Below is a small trained network, with its code and all its weights. Each question gives an input and a class and asks what happens when units are switched off, that is, made to give their printed mean instead of their output.

import numpy as np


def w(rows, s, z=0):
    codes = np.array(rows[::2]) - 128.0
    scale = np.full(codes.shape[1], s)
    scale[-1] = z or s
    return codes * scale


def norm(h):
    return h / np.sqrt((h * h).mean(-1, keepdims=True) + 1e-5)


def f(y):
    return y / 2 * (1 + np.tanh(0.7978845608 * (y + 0.044715 * y**3)))


def log_softmax(a):
    a = a - a.max(-1, keepdims=True)
    return a - np.log(np.exp(a).sum(-1, keepdims=True))


def net(x, mask):
    res = np.array(x, float).reshape(1, 4) / 4 @ E
    u = 0
    for l in range(3):
        y = f(norm(res) @ A[l][:, :-1].T + A[l][:, -1])
        res = res + np.where(mask[u : u + 9], y, B[l][:, -1]) @ B[l][:, :-1]
        u += 9
    return log_softmax(norm(res)[-1] @ U[:, :-1].T + U[:, -1])


A, B = {}, {}
E = w([
[146,250,56,130,155,220,126,113],'x0',
[39,115,199,134,143,205,61,97],'x1',
[165,140,194,86,138,152,251,23],'x2',
[223,75,94,163,80,153,45,24],'x3',
],0.0023)
A[0] = w([
[177,214,80,98,225,227,115,145,134],'0.n0',
[65,146,74,114,95,86,64,223,139],'0.n1',
[92,92,75,161,86,93,37,167,55],'0.n2',
[144,85,226,108,144,139,253,57,32],'0.n3',
[48,103,224,142,150,250,63,119,15],'0.n4',
[127,9,174,115,114,68,121,175,98],'0.n5',
[98,80,111,192,76,150,89,216,30],'0.n6',
[155,77,97,169,102,176,134,64,221],'0.n7',
[219,127,36,101,173,32,184,158,6],'0.n8',
],0.0032,0.0021)
B[0] = w([
[90,157,116,92,127,11,94,73,225],'0.n0',
[155,144,158,129,178,137,162,87,251],'0.n1',
[178,101,128,114,191,127,157,107,197],'0.n2',
[125,127,79,123,219,81,132,89,195],'0.n3',
[92,79,30,221,83,114,215,100,174],'0.n4',
[94,218,88,89,104,84,86,91,208],'0.n5',
[145,107,116,110,179,137,155,109,149],'0.n6',
[189,105,132,91,124,164,144,130,235],'0.n7',
[18,91,64,254,75,109,185,80,171],'0.n8',
],0.0045,0.0016)
A[1] = w([
[120,108,43,113,121,132,90,57,183],'1.n0',
[30,89,166,116,136,212,68,81,27],'1.n1',
[139,250,81,151,124,192,82,133,50],'1.n2',
[87,82,81,230,57,164,178,140,109],'1.n3',
[44,152,128,114,152,149,193,197,64],'1.n4',
[130,235,111,137,131,200,120,114,23],'1.n5',
[119,98,69,188,153,120,5,254,63],'1.n6',
[105,7,232,109,99,20,97,143,12],'1.n7',
[180,149,112,156,77,143,150,171,5],'1.n8',
],0.0041,0.0026)
B[1] = w([
[93,135,149,145,126,103,114,181,254],'1.n0',
[120,102,109,177,64,79,217,94,133],'1.n1',
[99,135,105,57,75,78,128,122,148],'1.n2',
[147,190,176,200,83,123,159,94,152],'1.n3',
[169,98,134,148,71,159,95,144,181],'1.n4',
[85,116,84,97,91,46,147,119,120],'1.n5',
[189,62,77,104,185,171,243,42,199],'1.n6',
[71,253,15,63,81,97,106,99,163],'1.n7',
[92,125,137,123,72,133,180,108,81],'1.n8',
],0.0066,0.0023)
A[2] = w([
[199,137,54,184,111,92,169,156,53],'2.n0',
[134,117,160,73,247,132,198,46,15],'2.n1',
[53,46,152,145,98,201,141,88,1],'2.n2',
[99,124,82,244,48,118,233,92,93],'2.n3',
[117,152,219,192,52,157,69,169,180],'2.n4',
[214,69,116,159,46,214,56,138,100],'2.n5',
[66,150,140,105,146,159,215,254,75],'2.n6',
[108,120,184,194,215,98,78,154,179],'2.n7',
[86,142,186,129,148,185,156,242,23],'2.n8',
],0.0051,0.0037)
B[2] = w([
[76,102,205,158,82,173,199,41,169],'2.n0',
[181,30,13,162,197,198,156,147,190],'2.n1',
[182,112,108,95,1,39,194,55,114],'2.n2',
[65,108,224,236,113,75,153,98,252],'2.n3',
[155,121,137,119,206,164,148,189,177],'2.n4',
[153,110,211,58,64,135,120,223,172],'2.n5',
[228,26,181,98,21,131,74,81,164],'2.n6',
[85,204,142,189,158,203,151,133,175],'2.n7',
[194,126,190,99,97,124,49,186,124],'2.n8',
],0.0057,0.0031)
U = w([
[52,90,198,239,31,64,231,44,148],'0',
[207,29,17,82,236,227,204,94,252],'1',
[37,246,32,18,69,30,42,99,174],'2',
[240,49,254,38,26,180,43,226,69],'3',
[64,205,170,184,212,208,86,213,55],'4',
],0.01,0.0021)

Each question gives the input, the list of numbers given to net, and the class t.
The units are the neurons (one row each of A and B). Each row of codes is followed by its name. A weight is (code - 128) times the scale printed after its matrix; where a second scale follows, it is the last column's (A, B and U).
mask holds one flag per neuron, layer by layer. A switched-off neuron (its flag False) gives its mean, the last column of its row in B, instead of its output. The means were averaged over made-up inputs and are rounded, as every weight is.
A unit's drop is (log p(t) with every unit on - log p(t) with that unit switched off) / (log p(t) with every unit on - log p(t) with every unit switched off).
The circuit of an input: a set's keep is (log p(t) with only the set's units on - log p(t) with every unit switched off) / (log p(t) with every unit on - log p(t) with every unit switched off). Starting from the 12 units with the biggest drops (on a tie, the unit counted first), units are removed one at a time, each time the one whose removal leaves the highest keep (on an exact tie, the one counted first), for as long as the keep stays at least 0.8.
circuit, biggest first: the units of the circuit, biggest drop first
unit that matters most: the unit with the biggest drop
top k neurons: the k neurons with the biggest drops, biggest first
top k neurons in layer l: the k neurons of layer l with the biggest drops, biggest first
input [5,2,0,-6], class 3: top 3 neurons : 1.n7; 0.n5; 2.n6
input [-8,5,2,-7], class 2: circuit, biggest first : 1.n7
input [-1,4,-7,6], class 1: top 2 neurons : 1.n6; 1.n4
input [6,7,6,-5], class 0: top 3 neurons : 0.n4; 1.n1; 0.n5
input [5,-4,1,-2], class 2: top 4 neurons : 0.n0; 0.n4; 1.n6; 1.n1
input [5,-5,2,0], class 0: top 2 neurons : 0.n8; 0.n5
input [2,-2,2,-4], class 3: top 2 neurons in layer 1 : 1.n6; 1.n3
input [2,3,1,1], class 4: top 2 neurons : 1.n6; 2.n4
input [5,-5,-2,-5], class 0: top 4 neurons : 0.n8; 0.n5; 1.n7; 1.n0
input [-6,0,6,-2], class 1: top 3 neurons : 0.n3; 2.n1; 0.n0
input [8,-6,5,-3], class 2: circuit, biggest first : 0.n0; 1.n6
input [5,6,-8,6], class 1: top 2 neurons : 1.n6; 0.n8
input [7,-8,-2,-7], class 0: circuit, biggest first : 0.n8; 2.n0
input [3,5,-5,0], class 0: unit that matters most : 0.n4
input [4,4,5,-1], class 1: top 4 neurons : 0.n8; 0.n3; 2.n1; 0.n0
input [8,2,7,-2], class 2: top 2 neurons : 1.n6; 1.n5
input [5,7,-7,-3], class 0: circuit, biggest first : 0.n4; 1.n1
input [-8,4,-8,8], class 1: top 3 neurons in layer 0 : 0.n0; 0.n2; 0.n6
input [-4,6,7,-6], class 1: top 3 neurons : 0.n3; 0.n8; 2.n1
input [-7,-3,1,4], class 2: circuit, biggest first : 1.n7
input [-4,-1,5,-6], class 3: top 2 neurons in layer 1 : 1.n6; 1.n4
input [-8,7,8,-1], class 1: top 3 neurons in layer 0 : 0.n3; 0.n8; 0.n0
input [0,7,4,-8], class 3: top 2 neurons in layer 2 : 2.n8; 2.n6
input [-6,-1,6,-4], class 1: top 2 neurons in layer 0 : 0.n3; 0.n0
